Below are the code and all the weights of a small trained network. Each question names an input and a target symbol and asks about switching units off, where a switched-off unit gives its printed mean instead of its output.

import numpy as np


def w(rows, s, z=0):
    codes = np.array(rows[::2]) - 128.0
    scale = np.full(codes.shape[1], s)
    scale[-1] = z or s
    return codes * scale


def norm(h):
    return h / np.sqrt((h * h).mean(-1, keepdims=True) + 1e-5)


def f(y):
    return np.maximum(y, 0)


def softmax(a):
    e = np.exp(a - a.max(-1, keepdims=True))
    return e / e.sum(-1, keepdims=True)


def log_softmax(a):
    a = a - a.max(-1, keepdims=True)
    return a - np.log(np.exp(a).sum(-1, keepdims=True))


def net(x, mask):
    ids = ['αβγδεζηθμξπστφψω'.index(c) for c in x.split()]
    T = len(ids)
    res = E[ids] + P[:T]
    r = norm(res)
    for j in range(2):
        rows = slice(3 * j, 3 * j + 3)
        q, k, v = (r @ M[0][rows].T for M in (Q, K, V))
        z = softmax(np.where(np.tri(T) > 0, q @ k.T / 3**0.5, -1e9)) @ v
        o = O[0][rows]
        res = res + np.where(mask[j], z, o[:, -1]) @ o[:, :-1]
    y = f(norm(res) @ A[0][:, :-1].T + A[0][:, -1])
    res = res + np.where(mask[2:14], y, B[0][:, -1]) @ B[0][:, :-1]
    return log_softmax(norm(res)[-1] @ U[:, :-1].T + U[:, -1])


Q, K, V, O, A, B = {}, {}, {}, {}, {}, {}
E = w([
[85,152,152,99],'α',
[57,96,91,147],'β',
[108,136,91,146],'γ',
[95,97,25,110],'δ',
[175,168,96,119],'ε',
[101,146,156,90],'ζ',
[110,68,125,3],'η',
[81,150,125,111],'θ',
[149,75,181,100],'μ',
[105,133,97,162],'ξ',
[79,153,115,122],'π',
[82,151,131,109],'σ',
[85,149,120,120],'τ',
[59,86,151,148],'φ',
[41,186,198,80],'ψ',
[73,158,164,88],'ω',
],0.02)
P = w([
[116,209,169,254],'0',
[62,236,195,170],'1',
[83,207,178,175],'2',
[81,200,171,158],'3',
[77,195,176,139],'4',
[65,195,173,117],'5',
[61,188,181,106],'6',
[63,173,172,102],'7',
[74,160,165,96],'8',
[67,151,165,83],'9',
[69,140,152,76],'10',
[67,123,154,60],'11',
[70,113,135,59],'12',
[79,120,126,52],'13',
],0.0063)
Q[0] = w([
[252,152,117,152],'h0',
[165,122,118,118],'h0',
[167,136,101,117],'h0',
[104,151,136,128],'h1',
[164,123,142,150],'h1',
[85,85,148,133],'h1',
],0.041)
K[0] = w([
[175,230,147,200],'h0',
[172,199,123,132],'h0',
[162,181,107,151],'h0',
[186,117,127,114],'h1',
[102,145,182,167],'h1',
[116,120,123,1],'h1',
],0.023)
V[0] = w([
[90,218,1,127],'h0',
[38,34,86,168],'h0',
[182,135,55,109],'h0',
[126,201,92,157],'h1',
[155,211,150,162],'h1',
[66,61,211,185],'h1',
],0.015)
O[0] = w([
[92,167,1,215,79],'h0',
[27,65,109,154,243],'h0',
[170,115,47,145,2],'h0',
[148,170,207,112,110],'h1',
[162,138,174,183,90],'h1',
[139,8,110,170,137],'h1',
],0.014,0.0063)
A[0] = w([
[149,6,147,207,69],'n0',
[179,239,3,169,143],'n1',
[248,167,85,147,4],'n2',
[208,54,22,141,131],'n3',
[180,127,72,69,164],'n4',
[251,162,149,123,131],'n5',
[164,125,140,53,230],'n6',
[132,175,204,174,65],'n7',
[135,98,148,202,115],'n8',
[92,211,80,99,103],'n9',
[203,73,172,47,100],'n10',
[57,159,50,176,123],'n11',
],0.012,0.0034)
B[0] = w([
[126,218,181,52,175],'n0',
[128,203,254,8,218],'n1',
[54,132,235,90,152],'n2',
[94,173,178,11,160],'n3',
[41,131,123,66,165],'n4',
[37,164,71,36,165],'n5',
[132,73,53,180,232],'n6',
[190,90,68,169,195],'n7',
[114,162,72,121,157],'n8',
[160,123,191,48,205],'n9',
[205,111,36,90,222],'n10',
[195,70,57,190,254],'n11',
],0.02,0.0059)
U = w([
[30,77,72,190,171],'α',
[135,127,99,123,117],'β',
[141,108,93,123,156],'γ',
[225,111,43,86,96],'δ',
[112,98,107,85,41],'ε',
[159,171,107,119,55],'ζ',
[158,113,131,155,133],'η',
[143,115,92,116,150],'θ',
[139,80,160,139,254],'μ',
[93,210,10,51,49],'ξ',
[145,118,96,120,163],'π',
[155,89,154,145,103],'σ',
[206,25,193,39,141],'τ',
[31,62,198,91,196],'φ',
[131,207,178,57,209],'ψ',
[145,135,97,139,75],'ω',
],0.013,0.0036)

Each question gives the input, a string of symbols that net reads in full, and the target symbol t.
The units are the heads (3 rows each of Q, K, V and O) and the neurons (one row each of A and B). Each row of codes is followed by its name. A weight is (code - 128) times the scale printed after its matrix; where a second scale follows, it is the last column's (O, A, B and U).
mask holds one flag per unit, heads first, then neurons. A switched-off unit (its flag False) gives its mean, the last column of its rows in O or B, instead of its output. The means were averaged over made-up inputs and are rounded, as every weight is.
A unit's drop is (log p(t) with every unit on - log p(t) with that unit switched off) / (log p(t) with every unit on - log p(t) with every unit switched off).
The circuit of an input: a set's keep is (log p(t) with only the set's units on - log p(t) with every unit switched off) / (log p(t) with every unit on - log p(t) with every unit switched off). Starting from the 12 units with the biggest drops (on a tie, the unit counted first), units are removed one at a time, each time the one whose removal leaves the highest keep (on an exact tie, the one counted first), for as long as the keep stays at least 0.8.
circuit, biggest first: the units of the circuit, biggest drop first
unit that matters most: the unit with the biggest drop
top k neurons: the k neurons with the biggest drops, biggest first
drop of u: that unit's drop, to one decimal
input μ φ β ξ, target α: unit that matters most => h0
input φ γ ξ ξ δ θ σ ξ α ω, target ξ: circuit, biggest first => h0, n1
input ζ ψ ε η ζ φ, target α: top 3 neurons => n1, n10, n9
input δ ψ ε π ω ζ α ξ τ, target ψ: top 2 neurons => n1, n9
input τ γ ζ α ε σ ξ φ α ζ ζ ε β, target α: top 2 neurons => n11, n1
input ζ μ θ ζ φ δ θ φ μ ζ φ γ μ ε, target ψ: circuit, biggest first => n1, h0
input α τ ζ δ σ μ ψ ψ ψ, target τ: circuit, biggest first => h0, n10
input ζ ψ β μ γ φ α ε γ σ μ ε ε ξ, target ψ: top 2 neurons => n11, n5
input π δ γ, target ξ: top 2 neurons => n1, n11
input ζ τ μ α α δ σ, target ξ: top 2 neurons => n1, n11
input φ ε δ δ β, target α: top 2 neurons => n11, n10
input φ θ ζ ζ ξ ζ ε μ θ μ δ γ β ψ, target α: top 2 neurons => n11, n1
input ε ψ μ γ γ α, target τ: drop of h0 => 2.1
input ε π τ, target ψ: drop of h1 => 0.2
input γ α ψ ξ μ β σ θ ξ φ μ φ ζ π, target φ: unit that matters most => h0
input ζ β γ, target α: drop of h0 => 1.0
